Below are the code and all the weights of a small trained network. Each question names an input and a target symbol and asks about switching units off, where a switched-off unit gives its printed mean instead of its output.

import numpy as np


def w(rows, s, z=0):
    codes = np.array(rows[::2]) - 128.0
    scale = np.full(codes.shape[1], s)
    scale[-1] = z or s
    return codes * scale


def norm(h):
    return h / np.sqrt((h * h).mean(-1, keepdims=True) + 1e-5)


def f(y):
    return y / 2 * (1 + np.tanh(0.7978845608 * (y + 0.044715 * y**3)))


def softmax(a):
    e = np.exp(a - a.max(-1, keepdims=True))
    return e / e.sum(-1, keepdims=True)


def log_softmax(a):
    a = a - a.max(-1, keepdims=True)
    return a - np.log(np.exp(a).sum(-1, keepdims=True))


def net(x, mask):
    ids = ['βγδεζηθλμξσφ'.index(c) for c in x.split()]
    T = len(ids)
    res = E[ids] + P[:T]
    q, k, v = (norm(res) @ M[0].T for M in (Q, K, V))
    z = softmax(np.where(np.tri(T) > 0, q @ k.T / 2**0.5, -1e9)) @ v
    res = res + np.where(mask[0], z, O[0][:, -1]) @ O[0][:, :-1]
    y = f(norm(res) @ A[0][:, :-1].T + A[0][:, -1])
    res = res + np.where(mask[1:17], y, B[0][:, -1]) @ B[0][:, :-1]
    return log_softmax(norm(res)[-1] @ U[:, :-1].T + U[:, -1])


Q, K, V, O, A, B = {}, {}, {}, {}, {}, {}
E = w([
[97,61,249,196,90],'β',
[169,83,201,94,180],'γ',
[200,4,90,73,150],'δ',
[190,93,185,83,154],'ε',
[205,133,194,86,178],'ζ',
[132,31,157,99,215],'η',
[168,106,129,92,216],'θ',
[149,76,131,83,204],'λ',
[7,88,177,179,141],'μ',
[168,187,96,151,221],'ξ',
[65,216,163,150,176],'σ',
[212,60,49,238,130],'φ',
],0.004)
P = w([
[163,116,253,93,167],'0',
[167,135,216,89,171],'1',
[148,136,188,101,176],'2',
[136,136,152,111,180],'3',
[111,135,130,128,196],'4',
[94,135,94,139,195],'5',
[85,129,67,146,190],'6',
[74,126,42,159,190],'7',
],0.003)
Q[0] = w([
[199,47,93,38,253],'head 0',
[179,168,102,75,59],'head 0',
],0.011)
K[0] = w([
[64,177,34,184,208],'head 0',
[143,176,254,100,251],'head 0',
],0.0074)
V[0] = w([
[125,2,112,77,127],'head 0',
[44,154,161,59,105],'head 0',
],0.0061)
O[0] = w([
[162,125,77,111,1,252],'head 0',
[98,115,115,59,141,138],'head 0',
],0.0077,0.0025)
A[0] = w([
[187,132,86,99,3,224],'neuron 0',
[135,92,181,147,94,72],'neuron 1',
[191,82,162,128,159,174],'neuron 2',
[94,207,101,170,86,249],'neuron 3',
[173,102,95,80,124,127],'neuron 4',
[124,106,160,88,82,116],'neuron 5',
[93,120,88,156,111,234],'neuron 6',
[112,128,142,207,76,151],'neuron 7',
[107,101,189,188,132,19],'neuron 8',
[185,95,88,83,203,92],'neuron 9',
[56,75,170,106,146,37],'neuron 10',
[147,105,61,105,181,58],'neuron 11',
[199,131,117,202,166,118],'neuron 12',
[209,166,111,159,158,53],'neuron 13',
[119,205,70,73,181,158],'neuron 14',
[116,143,191,184,95,70],'neuron 15',
],0.0071,0.0015)
B[0] = w([
[60,141,194,163,147,251],'neuron 0',
[162,99,97,121,156,155],'neuron 1',
[127,175,72,160,105,210],'neuron 2',
[203,155,255,127,162,161],'neuron 3',
[98,180,49,112,129,184],'neuron 4',
[109,84,92,142,174,176],'neuron 5',
[169,121,140,125,114,179],'neuron 6',
[196,186,150,42,138,182],'neuron 7',
[153,119,13,93,128,149],'neuron 8',
[109,209,144,110,102,242],'neuron 9',
[119,92,115,164,91,225],'neuron 10',
[159,177,196,79,131,172],'neuron 11',
[74,95,73,189,139,160],'neuron 12',
[103,64,113,188,54,145],'neuron 13',
[124,41,95,65,151,163],'neuron 14',
[165,172,116,80,173,148],'neuron 15',
],0.0045,0.0031)
U = w([
[232,54,64,83,120,145],'β',
[61,170,130,146,103,43],'γ',
[136,155,247,124,76,172],'δ',
[176,112,77,237,107,112],'ε',
[118,178,80,3,121,136],'ζ',
[135,127,119,130,129,3],'η',
[105,152,106,197,242,116],'θ',
[88,198,57,190,75,118],'λ',
[63,21,127,126,117,220],'μ',
[158,106,105,121,32,77],'ξ',
[100,122,192,76,234,24],'σ',
[210,162,130,145,144,252],'φ',
],0.011,0.0032)

Each question gives the input, a string of symbols that net reads in full, and the target symbol t.
The units are the heads (2 rows each of Q, K, V and O) and the neurons (one row each of A and B). Each row of codes is followed by its name. A weight is (code - 128) times the scale printed after its matrix; where a second scale follows, it is the last column's (O, A, B and U).
mask holds one flag per unit, heads first, then neurons. A switched-off unit (its flag False) gives its mean, the last column of its rows in O or B, instead of its output. The means were averaged over made-up inputs and are rounded, as every weight is.
A unit's drop is (log p(t) with every unit on - log p(t) with that unit switched off) / (log p(t) with every unit on - log p(t) with every unit switched off).
The circuit of an input: a set's keep is (log p(t) with only the set's units on - log p(t) with every unit switched off) / (log p(t) with every unit on - log p(t) with every unit switched off). Starting from the 12 units with the biggest drops (on a tie, the unit counted first), units are removed one at a time, each time the one whose removal leaves the highest keep (on an exact tie, the one counted first), for as long as the keep stays at least 0.8.
units of the circuit, in order: the units of the circuit, biggest drop first
most important unit: the unit with the biggest drop
top k neurons: the k neurons with the biggest drops, biggest first
drop of u: that unit's drop, to one decimal
input σ σ θ δ μ η, target ζ: units of the circuit, in order => [neuron 9]
input μ β θ μ μ μ δ, target ζ: units of the circuit, in order => [head 0; neuron 9]
input β μ δ, target ζ: units of the circuit, in order => [head 0; neuron 9]
input μ θ θ μ θ θ μ θ, target ζ: top 2 neurons => [neuron 11; neuron 14]
input μ μ δ γ, target ζ: units of the circuit, in order => [head 0; neuron 4]
input μ ε γ, target ζ: units of the circuit, in order => [head 0; neuron 2; neuron 3]
input σ δ ζ γ θ θ, target λ: units of the circuit, in order => [head 0; neuron 9; neuron 13]
input θ μ λ ε, target ζ: top 3 neurons => [neuron 4; neuron 12; neuron 10]
input μ φ μ μ γ δ μ β, target δ: top 3 neurons => [neuron 0; neuron 7; neuron 3]
input β λ μ μ β β θ δ, target λ: top 2 neurons => [neuron 0; neuron 4]
input φ ξ β, target φ: top 2 neurons => [neuron 7; neuron 15]
input ξ δ θ θ θ η, target λ: top 3 neurons => [neuron 4; neuron 3; neuron 14]
input μ θ ε θ ξ θ, target θ: drop of neuron 3 => 0.0
input μ ξ ξ ε, target θ: most important unit => head 0
input β μ μ σ σ θ, target σ: drop of neuron 11 => 0.1
input θ ε μ, target μ: drop of head 0 => 2.0
input θ μ σ λ σ, target σ: top 2 neurons => [neuron 14; neuron 3]
